Below are the code and all the weights of a small trained network. Each question names an input and a class and asks about switching units off, where a switched-off unit gives its printed mean instead of its output.

import numpy as np


def w(rows, s, z=0):
    codes = np.array(rows[::2]) - 128.0
    scale = np.full(codes.shape[1], s)
    scale[-1] = z or s
    return codes * scale


def f(y):
    return y / 2 * (1 + np.tanh(0.7978845608 * (y + 0.044715 * y**3)))


def log_softmax(a):
    a = a - a.max(-1, keepdims=True)
    return a - np.log(np.exp(a).sum(-1, keepdims=True))


def net(x, mask):
    res = np.array(x, float).reshape(1, 5) / 4 @ E
    y = f(res @ A[0][:, :-1].T + A[0][:, -1])
    res = res + np.where(mask, y, B[0][:, -1]) @ B[0][:, :-1]
    return log_softmax(res[-1] @ U[:, :-1].T + U[:, -1])


A, B = {}, {}
E = w([
[136,103,103,248,118,116,138,104,185],'x0',
[19,31,135,119,154,103,117,153,131],'x1',
[131,120,168,104,59,141,1,91,173],'x2',
[135,118,128,127,123,128,130,128,125],'x3',
[131,124,128,128,126,128,129,128,127],'x4',
],0.015)
A[0] = w([
[55,94,119,174,134,129,122,130,153,1],'n1',
[92,79,131,184,128,121,124,121,138,28],'n2',
[163,126,148,146,99,130,36,112,151,87],'n3',
[87,114,154,100,115,130,67,120,124,75],'n4',
[176,184,139,46,119,133,137,129,94,201],'n5',
[189,164,120,186,113,132,138,118,149,124],'n6',
[121,127,140,100,127,135,89,125,143,94],'n7',
[121,131,140,112,132,127,107,131,121,97],'n8',
[147,162,138,170,102,133,135,120,134,94],'n9',
[111,117,135,109,113,141,98,136,138,91],'n10',
[157,124,110,167,139,131,162,125,131,170],'n11',
[182,214,131,45,126,134,133,125,102,211],'n12',
[124,128,123,120,120,133,119,134,125,89],'n13',
[119,129,139,104,127,124,131,108,134,86],'n14',
[175,176,129,205,109,137,129,113,143,112],'n15',
[155,133,139,136,144,124,151,129,134,169],'n16',
[148,108,133,112,90,129,6,114,157,171],'n17',
[164,129,131,143,85,133,28,112,167,101],'n18',
[122,126,140,121,134,135,117,131,118,86],'n19',
[122,122,129,107,141,116,120,131,105,102],'n20',
[110,129,119,108,139,134,95,145,111,85],'n21',
[49,96,136,3,134,133,140,135,99,111],'n22',
[78,104,135,82,148,128,200,143,85,201],'n23',
[81,79,133,192,108,118,133,127,140,25],'n24',
],0.02,0.0073)
B[0] = w([
[130,113,117,158,89,206,124,127,122,184],'n1',
[120,131,126,161,101,207,128,132,123,176],'n2',
[124,122,180,48,189,180,135,129,113,216],'n3',
[137,124,167,179,70,56,129,124,141,194],'n4',
[114,128,126,184,100,232,118,132,133,225],'n5',
[141,121,145,139,154,31,135,137,111,211],'n6',
[153,124,148,148,74,107,144,140,118,167],'n7',
[111,122,153,145,117,100,125,120,129,145],'n8',
[116,143,148,112,161,79,115,127,140,172],'n9',
[134,155,133,142,88,108,135,124,136,161],'n10',
[128,132,109,190,141,77,121,118,139,183],'n11',
[116,116,120,188,90,247,128,121,129,240],'n12',
[121,145,133,114,118,123,128,115,140,130],'n13',
[157,92,138,130,97,121,126,124,110,136],'n14',
[141,133,160,110,187,49,141,126,137,214],'n15',
[135,125,117,166,124,112,117,133,121,156],'n16',
[98,139,136,46,11,112,110,125,128,254],'n17',
[141,119,202,44,200,181,139,137,127,232],'n18',
[106,163,142,127,129,110,126,124,147,134],'n19',
[144,112,117,90,118,114,137,135,141,146],'n20',
[120,126,152,135,118,86,123,107,137,152],'n21',
[133,138,114,52,171,4,132,132,121,243],'n22',
[133,122,45,39,224,173,123,127,128,216],'n23',
[125,146,122,161,97,213,128,124,134,183],'n24',
],0.033,0.028)
U = w([
[129,100,1,251,146,224,135,103,160,254],'0',
[147,114,140,25,196,87,144,131,123,168],'1',
[87,113,167,130,32,234,101,104,152,61],'2',
[120,133,129,71,47,10,116,119,137,42],'3',
[189,124,74,208,210,28,169,120,146,71],'4',
],0.0061,0.0028)

Each question gives the input, the list of numbers given to net, and the class t.
The units are the neurons (one row each of A and B). Each row of codes is followed by its name. A weight is (code - 128) times the scale printed after its matrix; where a second scale follows, it is the last column's (A, B and U).
mask holds one flag per neuron, in row order. A switched-off neuron (its flag False) gives its mean, the last column of its row in B, instead of its output. The means were averaged over made-up inputs and are rounded, as every weight is.
A unit's drop is (log p(t) with every unit on - log p(t) with that unit switched off) / (log p(t) with every unit on - log p(t) with every unit switched off).
most important unit: the unit with the biggest drop
top k neurons: the k neurons with the biggest drops, biggest first
drop of u: that unit's drop, to one decimal
input [6,1,3,-1,0], class 2: most important unit	n22
input [0,2,5,-4,2], class 3: top 3 neurons	(n12; n5; n17)
input [-6,0,-1,-2,2], class 0: top 4 neurons	(n12; n5; n17; n18)
input [7,1,-6,-7,8], class 0: top 3 neurons	(n22; n24; n2)
input [7,1,0,1,-8], class 0: top 3 neurons	(n22; n17; n24)
input [-8,-1,8,0,-5], class 2: top 2 neurons	(n12; n5)
input [1,6,0,4,-5], class 0: top 2 neurons	(n17; n18)
input [4,0,-7,-1,-5], class 4: top 2 neurons	(n12; n5)
input [-8,-1,-6,-7,-4], class 0: top 2 neurons	(n12; n5)
input [-5,-3,-2,0,3], class 0: drop of n17	0.1
input [-6,2,2,6,4], class 3: drop of n22	1.0
input [-8,1,5,3,-1], class 3: drop of n22	4.7
